Questions about the matrix below. Counting starts at 1.
1) Give the entry just right of 6105.
2) Give the entry in row 2 and column 1.
3) Give the entry at row 1, column 1.
4) Give the entry in row 1 and column 3.
5) Give the entry in the bottom-right corner.
6) Give the entry just left of 6865.
7) Give the bottom entry of the column that holds the largest entry.
6082  6018  5247  5438  8327  7849  8634  7834  6768  6346  5741  6865  4421  5372  3032
5362  7404  6480  8949  5645  6324  6105  7578  5712  7508  7281  7056  6797  6213  5390
1) 7578
2) 5362
3) 6082
4) 5247
5) 5390
6) 5741
7) 8949

A = [[-22, 7, -3, 20, -28, -4, -4, -5, -3, -64, 4, -9, -3, -23], [0, -11, -1, 38, -90, 3, 7, -3, -3, -64, -15, -59, 10, -49], [-26, 7, -2, -84, 50, -7, -3, 5, -5, -64, 9, 11, 17, 9], [14, 5, -3, -12, 53, 4, 7, 1, 5, -64, -5, -7, 3, 10], [23, 14, -13, 5, -40, -5, -2, 0, 1, -64, -3, -30, -13, -28], [10, -2, 4, -5, 29, 3, -1, 1, 12, -64, 2, 71, 1, 0], [-4, -8, -7, -49, 9, 0, -11, -2, -1, -64, 2, 36, 1, -8], [-30, 8, 0, 51, -15, -8, -9, 0, -9, -64, 0, 8, 2, -18], [-18, -6, 9, 48, -51, 2, 0, -2, 16, -64, 1, 51, 1, -33]]
What is the minimum?
A: -90
What is the maximum?
A: 71
What is the entry just left of -90?
A: 38
The entry just right of the smallest entry -> 3
The entry just right of the largest entry -> 1
The entry just left of the largest entry: 2

grid =
[[-37 -34 -48  26]
 [-50 -24 -14 -20]
 [ 52   8 -13  34]
 [ 53  21  40 -26]
 [ 72  13 -14  10]
 [ 38  11 -16  53]
 [ 57 -14 -54  36]
 [  6 -18 -36  33]
 [ 25 -20 -32 -31]
 [-58  -5  53 -72]
 [-56 -12  49 -66]
 [-57 -13  26 -61]
 [ 27  14  46 -34]
 [ 72  -6 -33   4]
 [-54 -20  17 -60]]
Rows and columns are numbered from 1.
Read off the bottom-left entry.
Answer: -54
Read off the entry at row 1, column 2.
Answer: -34
Read off the entry in the top-left corner.
Answer: -37
The entry just right of 49: -66
Read off the entry directly above 17.
Answer: -33
The entry directly above -32: -36
Read off the top-right entry.
Answer: 26
The entry in row 3 and column 1: 52
Read off the entry at row 2, column 1.
Answer: -50
The entry in row 2 and column 2 is -24
The entry just left of the smallest entry: 53
Read off the bottom entry of the column that holds the smallest entry.
Answer: -60
The entry in row 1 and column 3 is -48
The entry directly below -18 -> -20
The entry in row 2 and column 3: -14
The entry directly above 6: 57
Read off the entry just right of -33.
Answer: 4

M =
[[57, 46, 10, -46, 17, -25, -61],
 [39, -12, 71, -49, 10, 51, -83],
 [60, -40, -21, 78, -41, 67, -81],
 [24, -23, -4, -51, 71, -56, -78],
 [-23, -8, 38, 8, 0, 33, -29],
 [78, -66, -81, 74, 56, -38, -12],
 [-6, -59, -53, 7, -46, 34, 11],
 [-32, 29, 0, 25, 75, 61, 52],
 [-68, 55, -84, -75, -82, 66, -72],
 [-16, -21, -9, -22, 49, 64, -3],
 [44, -82, 19, -49, 26, -78, -38],
 [8, 3, 68, 50, 79, 31, -5],
 [-49, 70, -13, 36, -81, -35, 14],
 [-12, 48, 46, -39, 54, 77, -26],
 [-34, -11, 78, -34, -64, 28, -2]]
The entry just right of the smallest entry is -75
The fifth-last entry, reading row by row: 78
What is the entry directly above the smallest entry?
Answer: 0
The largest entry in the first row: 57
The entry just right of 50 is 79
The last entry, reading row by row -> -2
The third entry from the end, reading row by row -> -64
What is the fifth entry, reading row by row?
Answer: 17
What is the entry just right of -16?
Answer: -21
What is the bottom-left entry?
Answer: -34
What is the minimum?
Answer: -84
The entry just left of the smallest entry: 55
The entry directly above the largest entry is 26
What is the entry just right of the largest entry?
Answer: 31
What is the last entry in the row that holds the smallest entry?
Answer: -72
What is the smallest entry in the last column?
Answer: -83
The 1st entry on the diagonal from the top-right corner: -61
The entry directly above -16 -> -68
What is the entry at the centre?
Answer: 25
The entry just right of -75 is -82
The entry directly above the centre entry is 7
What is the last entry in the row that holds the largest entry?
Answer: -5
What is the entry just right of the centre entry?
Answer: 75
What is the entry directly below 68?
Answer: -13
The entry just right of 54: 77
What is the third entry on the main diagonal?
Answer: -21
The entry just right of -56: -78
The second entry on the diagonal from the top-right corner -> 51
What is the 2nd-last entry, reading row by row?
Answer: 28
The second entry in reading order: 46
